Below are the code and all the weights of a small trained network. Each question names an input and a class and asks about switching units off, where a switched-off unit gives its printed mean instead of its output.

import numpy as np


def w(rows, s, z=0):
    codes = np.array(rows[::2]) - 128.0
    scale = np.full(codes.shape[1], s)
    scale[-1] = z or s
    return codes * scale


def norm(h):
    return h / np.sqrt((h * h).mean(-1, keepdims=True) + 1e-5)


def f(y):
    return np.maximum(y, 0)


def log_softmax(a):
    a = a - a.max(-1, keepdims=True)
    return a - np.log(np.exp(a).sum(-1, keepdims=True))


def net(x, mask):
    res = np.array(x, float).reshape(1, 4) / 4 @ E
    u = 0
    for l in range(4):
        y = f(norm(res) @ A[l][:, :-1].T + A[l][:, -1])
        res = res + np.where(mask[u : u + 14], y, B[l][:, -1]) @ B[l][:, :-1]
        u += 14
    return log_softmax(norm(res)[-1] @ U[:, :-1].T + U[:, -1])


A, B = {}, {}
E = w([
[80,163,188],'x0',
[128,128,128],'x1',
[166,86,254],'x2',
[58,57,124],'x3',
],0.0014)
A[0] = w([
[54,220,40,83],'L0N1',
[187,46,156,77],'L0N2',
[195,131,68,59],'L0N3',
[114,80,51,93],'L0N4',
[55,202,178,144],'L0N5',
[149,212,93,33],'L0N6',
[191,141,106,69],'L0N7',
[49,177,112,70],'L0N8',
[93,141,204,138],'L0N9',
[195,222,141,173],'L0N10',
[136,244,76,85],'L0N11',
[65,168,107,91],'L0N12',
[91,225,145,4],'L0N13',
[234,254,134,94],'L0N14',
],0.0039)
B[0] = w([
[163,78,193,219],'L0N1',
[138,85,159,157],'L0N2',
[120,198,112,144],'L0N3',
[77,144,81,170],'L0N4',
[75,193,188,204],'L0N5',
[48,161,59,143],'L0N6',
[154,138,92,137],'L0N7',
[98,188,70,151],'L0N8',
[162,119,102,186],'L0N9',
[170,145,90,253],'L0N10',
[145,169,95,198],'L0N11',
[99,170,92,155],'L0N12',
[61,228,1,133],'L0N13',
[89,82,158,222],'L0N14',
],0.0062,0.0025)
A[1] = w([
[66,172,112,113],'L1N1',
[18,178,88,116],'L1N2',
[179,49,75,96],'L1N3',
[199,191,98,125],'L1N4',
[169,50,64,151],'L1N5',
[16,57,126,174],'L1N6',
[202,78,130,62],'L1N7',
[38,123,197,68],'L1N8',
[153,72,85,145],'L1N9',
[196,33,48,144],'L1N10',
[152,93,32,1],'L1N11',
[30,230,21,121],'L1N12',
[151,189,91,79],'L1N13',
[3,58,130,99],'L1N14',
],0.004,0.0056)
B[1] = w([
[118,108,110,162],'L1N1',
[156,87,90,194],'L1N2',
[76,125,175,149],'L1N3',
[98,144,181,185],'L1N4',
[182,97,161,194],'L1N5',
[100,95,207,215],'L1N6',
[215,122,86,135],'L1N7',
[51,165,165,141],'L1N8',
[169,109,144,174],'L1N9',
[180,87,167,203],'L1N10',
[159,121,253,128],'L1N11',
[136,115,34,253],'L1N12',
[108,181,117,143],'L1N13',
[206,173,55,167],'L1N14',
],0.0066,0.0035)
A[2] = w([
[8,70,94,56],'L2N1',
[34,207,57,111],'L2N2',
[70,64,234,81],'L2N3',
[115,152,208,68],'L2N4',
[51,156,86,71],'L2N5',
[129,129,225,155],'L2N6',
[111,174,203,74],'L2N7',
[206,147,166,2],'L2N8',
[200,104,176,148],'L2N9',
[194,106,147,151],'L2N10',
[192,195,72,109],'L2N11',
[63,57,212,58],'L2N12',
[105,211,252,67],'L2N13',
[116,114,11,89],'L2N14',
],0.0045,0.0041)
B[2] = w([
[140,2,65,149],'L2N1',
[48,72,117,211],'L2N2',
[34,178,75,185],'L2N3',
[136,232,139,153],'L2N4',
[240,142,41,154],'L2N5',
[92,105,189,235],'L2N6',
[170,194,162,155],'L2N7',
[82,148,224,131],'L2N8',
[104,176,98,253],'L2N9',
[135,151,95,237],'L2N10',
[133,193,122,201],'L2N11',
[37,138,109,158],'L2N12',
[186,230,175,183],'L2N13',
[105,149,232,232],'L2N14',
],0.0064,0.0025)
A[3] = w([
[197,36,91,51],'L3N1',
[117,147,56,109],'L3N2',
[108,110,62,93],'L3N3',
[109,40,154,106],'L3N4',
[49,228,140,94],'L3N5',
[203,228,184,111],'L3N6',
[128,112,243,160],'L3N7',
[15,107,128,89],'L3N8',
[130,109,30,98],'L3N9',
[103,123,252,79],'L3N10',
[14,140,185,108],'L3N11',
[199,171,170,108],'L3N12',
[101,177,180,3],'L3N13',
[252,229,43,45],'L3N14',
],0.0042,0.007)
B[3] = w([
[223,54,31,143],'L3N1',
[108,98,130,167],'L3N2',
[145,149,172,144],'L3N3',
[81,223,90,163],'L3N4',
[72,172,89,198],'L3N5',
[199,85,104,222],'L3N6',
[101,86,189,252],'L3N7',
[211,115,132,159],'L3N8',
[126,153,201,170],'L3N9',
[71,115,10,161],'L3N10',
[196,101,147,179],'L3N11',
[198,115,151,176],'L3N12',
[253,112,2,128],'L3N13',
[172,249,33,173],'L3N14',
],0.0069,0.0024)
U = w([
[246,228,10,217],'0',
[245,11,18,153],'1',
[10,229,5,150],'2',
[16,8,5,88],'3',
[255,24,241,132],'4',
[43,6,249,131],'5',
[180,248,238,157],'6',
[10,249,235,7],'7',
],0.0076,0.0019)

Each question gives the input, the list of numbers given to net, and the class t.
The units are the neurons (one row each of A and B). Each row of codes is followed by its name. A weight is (code - 128) times the scale printed after its matrix; where a second scale follows, it is the last column's (A, B and U).
mask holds one flag per neuron, layer by layer. A switched-off neuron (its flag False) gives its mean, the last column of its row in B, instead of its output. The means were averaged over made-up inputs and are rounded, as every weight is.
A unit's drop is (log p(t) with every unit on - log p(t) with that unit switched off) / (log p(t) with every unit on - log p(t) with every unit switched off).
most important unit: the unit with the biggest drop
k most important neurons: the k neurons with the biggest drops, biggest first
top k neurons in layer l: the k neurons of layer l with the biggest drops, biggest first
drop when u is switched off: that unit's drop, to one decimal
input [-7,7,1,7], class 5: 3 most important neurons : L1N6; L0N5; L1N12
input [0,2,-2,5], class 1: 3 most important neurons : L0N5; L1N6; L1N14
input [-8,8,1,3], class 5: most important unit : L0N5
input [0,-6,-3,1], class 1: top 3 neurons in layer 0 : L0N5; L0N10; L0N1
input [-4,4,5,1], class 5: top 2 neurons in layer 1 : L1N12; L1N14
input [7,-8,0,1], class 3: 3 most important neurons : L0N1; L0N5; L0N8
input [0,5,-1,2], class 1: 2 most important neurons : L1N2; L0N5
input [2,1,4,7], class 7: 2 most important neurons : L1N12; L2N3
input [-1,-8,-4,8], class 1: 2 most important neurons : L0N5; L1N14
input [1,-5,-1,5], class 3: 3 most important neurons : L1N6; L1N10; L0N1
input [0,1,0,7], class 1: top 2 neurons in layer 0 : L0N1; L0N5
input [0,-7,3,3], class 5: 2 most important neurons : L0N5; L0N9
input [-1,-5,-2,3], class 1: 2 most important neurons : L0N4; L0N5
input [-2,1,-2,1], class 1: most important unit : L0N4
input [-1,8,4,-8], class 4: 2 most important neurons : L1N12; L0N5
input [0,1,-3,7], class 1: 2 most important neurons : L0N5; L1N14
input [3,-7,-3,-6], class 2: 2 most important neurons : L0N10; L2N2
input [4,1,0,-5], class 2: 2 most important neurons : L0N1; L0N10
input [4,-5,-7,5], class 3: drop when L2N1 is switched off : 0.0
input [-3,-3,-6,5], class 1: drop when L0N4 is switched off : 0.1
input [6,1,-4,3], class 3: most important unit : L0N8
input [3,8,-7,-8], class 2: drop when L0N14 is switched off : 0.1
input [-2,-1,4,4], class 5: top 2 neurons in layer 0 : L0N5; L0N10
